Each row is followed by roughly how far along a hidden order it lies, from 0 to 10. A new part has a new order.
(in the rows, 128 means zero)
[121 118 120  94 112 134 152 130 125 123 136 113 134 154 125 137 120 145
 102 129 119 131 145 114 125 123 129 128 135 126 109 144 130 155 130 125
 146 127 136 136 158 144 124 113 112 135 121 138 122 138 123 121 129 121
 140 129 127 130 135 119 132 135 124 140 121 131]
4
[129 130 130 159 150 120 153 131 131 131 185 160 145 117 116 138  75 123
 139 136 140 137 144 144 146 122 131 109 137 131 158  67 130 140 112 120
 161 148 140 121 108 153 127 150 168 150 153 118 115 152 124 129 102 131
 127 172 134 100 112 131 125 115 137  96 135 125]
3
[129 126 127 120 116 114 138 126 138  72 180 145 138 142 130 123  93 123
 123 127 139 126 108 131 140 113 142 112 132 112 144 142 127 155 117 129
 143 121 139 142 144 144 123 131 100 138 133 138 147 135 130 127 126 115
 131 144 137 127 132 117 129 128 131 131 131 126]
4
[119 107 116  82 102 143 159 129 120 149 114  89 138 160 131 138 143 154
  85 125 109 133 151 100 118 137 121 128 136 140  80 165 144 149 142 117
 122 126 127 137 162 132 121  98 106 131 104 134 117 130 123 119 141 131
 145 106 121 138 135 116 141 144 114 167 120 130]
5
[130 137 117 157 166 127 161 153 146  53 232 143 144 100 108 124  33 106
 184 122 152 117 119 185 165  96 141  84 129 123 174  70 106 133  87 130
 184 134 172 101  86 173 120 179 150 154 162 130 112 170 121 125  97 112
 113 228 153 102 112 144 135 113 169  96 142 133]
0
[122 114 111  63  77 128 115 108 119 142  92 103 123 180 150 133 194 164
  80 131 113 130 126  81 107 149 128 165 147 126  89 217 142 134 153 124
  97 114 102 160 182  99 120  67  78 113  93 128 168  90 133 125 159 124
 147  47 116 157 154 101 133 148  96 165 120 130]
8
[122 114  97  45  58 125  89  96 124 113 118 103 116 181 169 127 208 173
  76 130 121 119 101  82 105 162 137 185 164 118 106 255 134 107 151 127
  93 104  96 169 184  80 112  52  60  96  84 118 211  63 139 126 168 111
 143  18 115 175 170  96 136 149  92 165 127 135]
10
[117 116 114  74 108 139 146 134 121 116 115  96 124 169 134 138 141 156
 102 129 111 126 147 109 121 124 129 137 139 122 100 160 124 157 134 130
 149 120 137 139 163 137 121  91 100 132 116 146 127 135 122 119 136 113
 140 106 124 142 142 123 132 140 127 145 118 136]
5
[115 115 117  76  90 129 102  95 102 228  45 111 114 175 153 150 225 183
  56 148 101 146 172  55  87 176 115 200 159 135  84 174 146 126 169 120
 101 137  77 160 181  88 126  34 125 111 103 110 158  75 132 129 148 138
 156  10  99 149 153 103 119 143  76 133 116 131]
10
[130 127 108 163 162 137 171 144 139 108 231 137 155  98 110 136  49 118
 170 125 147 124 137 180 161 120 130  90 144 147 161  73 123 109  92 113
 167 148 161  99  75 165 116 174 180 150 152 104 111 162 120 125  97 129
 115 218 142  98 106 146 143 115 155 101 146 130]
1
[133 140 138 166 149 101 143 130 149  46 215 177 148 114 120 116  49  92
 154 129 159 128 104 153 153 100 148  91 125 108 181  97 121 156  99 130
 155 131 144 128 117 160 126 171 124 148 160 130 140 145 133 132 106 119
 121 188 148 105 117 127 123 111 149 102 140 120]
2
[117 110  90  30  82 149 119 122 118 134 114  78 110 179 157 143 197 188
 101 128 102 115 140 101 112 149 129 176 162 127  94 209 122 115 142 129
 136 112 127 146 168 105 112  52  93 109  90 132 166 103 124 118 153 104
 139  54 114 166 164 108 138 150 108 152 121 146]
8
[122 114 129  95  74 115 103  89 112 198  64 124 129 173 153 132 210 154
  46 141 117 146 137  54  92 169 121 176 144 131  85 206 161 138 167 116
  70 127  69 170 189  84 126  58  89 112  96 112 171  69 140 133 159 147
 157  19 108 150 148  98 125 143  73 158 120 120]
10
[114 110 125  68 103 141 144 123 108 192  67  95 121 171 134 149 180 169
  72 138  97 142 177  80 103 147 115 160 139 135  74 142 139 158 155 123
 132 133 115 142 176 123 128  71 121 130 110 138 112 124 122 120 138 131
 151  76 110 138 141 111 126 143 102 146 110 133]
6
[118 116  99  27  74 137 106 119 122 102 113  91 104 185 158 136 194 179
  99 129 108 115 122  96 109 139 138 179 156 110 103 218 116 130 143 138
 134 102 124 159 184 102 115  50  68 107  95 144 178  96 128 120 156  96
 139  47 115 172 171 101 131 149 110 148 118 144]
8

Part 2:
[164 154 159 145 158 157 163 119 152 171 126 128 146 139 165 133 142 146
 183 131 108 141 169 166 147 220 133]
9
[161 162 153 160 170 141 171 157 156 148 135 140 153 152 144 158 144 135
 178 161 116 145 155 158 164 161 156]
6
[169 163 147 156 152 161 162 133 155 160 142 141 152 140 150 129 148 137
 162 138 121 155 155 157 146 191 147]
3
[176 169 152 174 173 159 176 133 193 165 112 120 139 153 157 128 132 137
 194 135 109 158 161 175 134 190 144]
5
[166 164 147 149 145 165 157 118 158 162 122 133 136 151 164 111 136 148
 162 132 142 143 169 158 119 197 130]
3
[164 181 144 161 174 147 172 145 186 157 124 128 142 162 149 140 137 134
 173 150 145 151 141 172 145 163 157]
5
[150 161 159 141 159 147 160 145 142 155 138 150 150 144 141 148 161 143
 177 148 108 146 152 143 174 193 143]
6
[171 176 155 153 153 177 180 100 175 172 113 116 125 149 171  83 129 148
 174 109  91 158 185 161 108 232 131]
3
[152 149 167 144 171 150 182 126 153 163 120 125 146 144 185 133 147 142
 199 148  72 147 170 163 170 222 143]
8
[146 161 161 144 149 149 149 135 159 143 144 137 138 155 154 132 154 141
 165 142 152 153 148 149 163 154 146]
0
[164 189 153 160 141 166 163 136 192 162 128 127 136 155 160 122 126 140
 151 132 155 160 146 142 130 175 148]
10
[157 184 144 153 144 167 163 118 179 172 117 119 139 151 152 109 137 146
 159 123 140 153 169 153 130 211 139]
9
[148 153 160 148 156 143 161 135 183 158 125 135 133 156 146 133 152 140
 167 146 145 151 154 152 160 181 146]
6
[161 148 157 150 160 146 159 141 143 156 140 146 156 141 143 147 152 145
 179 158 102 149 153 160 165 188 145]
3
[160 167 131 173 147 154 163 142 172 155 133 135 144 160 148 118 139 135
 158 146 142 156 149 156 136 162 142]
0
[169 173 121 155 134 161 143 131 158 161 138 135 146 151 155 110 130 141
 128 123 184 163 154 144 116 172 137]
5
[153 232 161 156 174 121 193 141 255 157  93  98 108 178 136 100 137 127
 199 154 148 167 143 159 144 192 164]
6
[153 163 139 151 151 161 155 136 148 157 145 138 152 139 167 155 135 143
 160 136 136 151 152 153 140 163 144]
8
[148 174 151 160 168 130 165 151 194 147 122 141 141 161 132 140 158 138
 172 162 153 140 140 163 161 168 158]
7
[150 164 153 140 148 158 141 129 146 163 138 139 141 146 164 143 141 148
 133 137 148 143 153 162 147 182 140]
10
[145 184 159 164 174 134 176 150 217 157 112 118 125 167 136 129 141 130
 201 151 128 157 141 170 156 164 151]
3
[174 138 161 165 165 149 166 139 127 153 153 141 161 138 155 140 145 146
 191 144  57 162 163 143 164 200 137]
2
[158 184 175 152 176 131 176 161 198 151 131 116 139 158 145 151 149 133
 200 166  97 168 145 150 182 175 164]
5
[147 185 162 157 157 135 156 137 214 152 108 117 125 164 143 100 141 138
 184 143 144 163 149 155 141 180 156]
4
[142 158 111 157 137 139 117 172 170 132 151 156 172 156 137 168 147 136
 104 164 255 132 114 157 129  91 165]
9
[144 156 153 147 152 156 156 132 163 155 147 139 140 159 153   1 150 142
 174 141 118 152 156 140 160 175 136]
2
[168 184 147 152 150 152 188 129 186 157 131 121 134 151 153 114 135 134
 175 136 118 172 158 149 134 202 146]
4
[167 182 140 159 164 144 167 161 188 156 136 130 151 160 135 142 138 133
 160 158 169 164 141 152 150 168 156]
9
[157 147 150 146 150 148 148 161 158 160 157 146 155 139 159 168 146 139
 156 155 139 154 137 150 166 156 150]
7
[150 183 165 146 166 141 166 132 176 156 117 123 130 153 152 128 147 140
 184 146 124 159 154 148 158 199 150]
9
[178 177 142 151 148 165 159 135 170 159 138 127 160 149 164 132 126 138
 149 132 153 163 157 158 128 178 142]
10
[158 144 137 162 147 166 154 145 138 157 146 145 158 141 156 138 133 141
 176 141 128 156 158 159 140 163 137]
4
[165 186 147 155 164 150 165 144 193 156 127 125 135 149 144 119 138 137
 165 144 136 168 153 154 147 186 152]
5
[152 161 146 147 153 158 159 135 161 168 128 131 144 148 146 122 137 142
 158 138 154 155 157 148 138 183 147]
7
[139 166 163 143 157 134 165 145 177 153 125 134 135 145 141 137 149 140
 177 155 138 147 144 153 160 177 151]
7
[165 133 156 162 162 171 153 133 111 159 154 145 153 132 153 152 145 146
 189 140  80 149 161 162 152 185 132]
2
[157 129 154 167 151 156 144 140 160 156 162 153 155 135 154 150 153 143
 180 143 101 151 151 147 154 158 135]
0
[139 142 143 163 155 125 162 172 172 132 147 151 156 155 127 169 160 133
 172 175 171 136 122 165 167 130 153]
1
[150 162 140 155 151 140 159 147 194 150 133 133 137 160 137 136 142 136
 152 163 187 163 139 150 150 156 157]
4
[159 164 157 151 161 158 173 143 181 149 132 126 141 150 150 134 139 139
 194 142 107 160 143 153 164 192 149]
6
[169 181 138 176 160 152 171 159 180 149 130 134 148 159 146 144 132 133
 169 158 154 156 139 167 132 140 154]
6
[181 196 139 166 152 159 181 127 219 173 116 120 129 153 155  96 119 138
 157 129 138 166 168 162 106 188 143]
5
[154 146 137 145 125 198 132 125 130 163 146 153 157 142 163 132 139 152
 132 130 186 146 159 152 120 158 127]
4
[153 163 176 166 181 131 182 150 175 146 128 127 138 154 137 141 157 134
 223 162  59 163 151 153 186 190 151]
1
[190 186 119 164 130 177 158 129 170 167 141 126 148 147 160 114 113 137
 130 118 179 170 162 160  95 189 138]
7
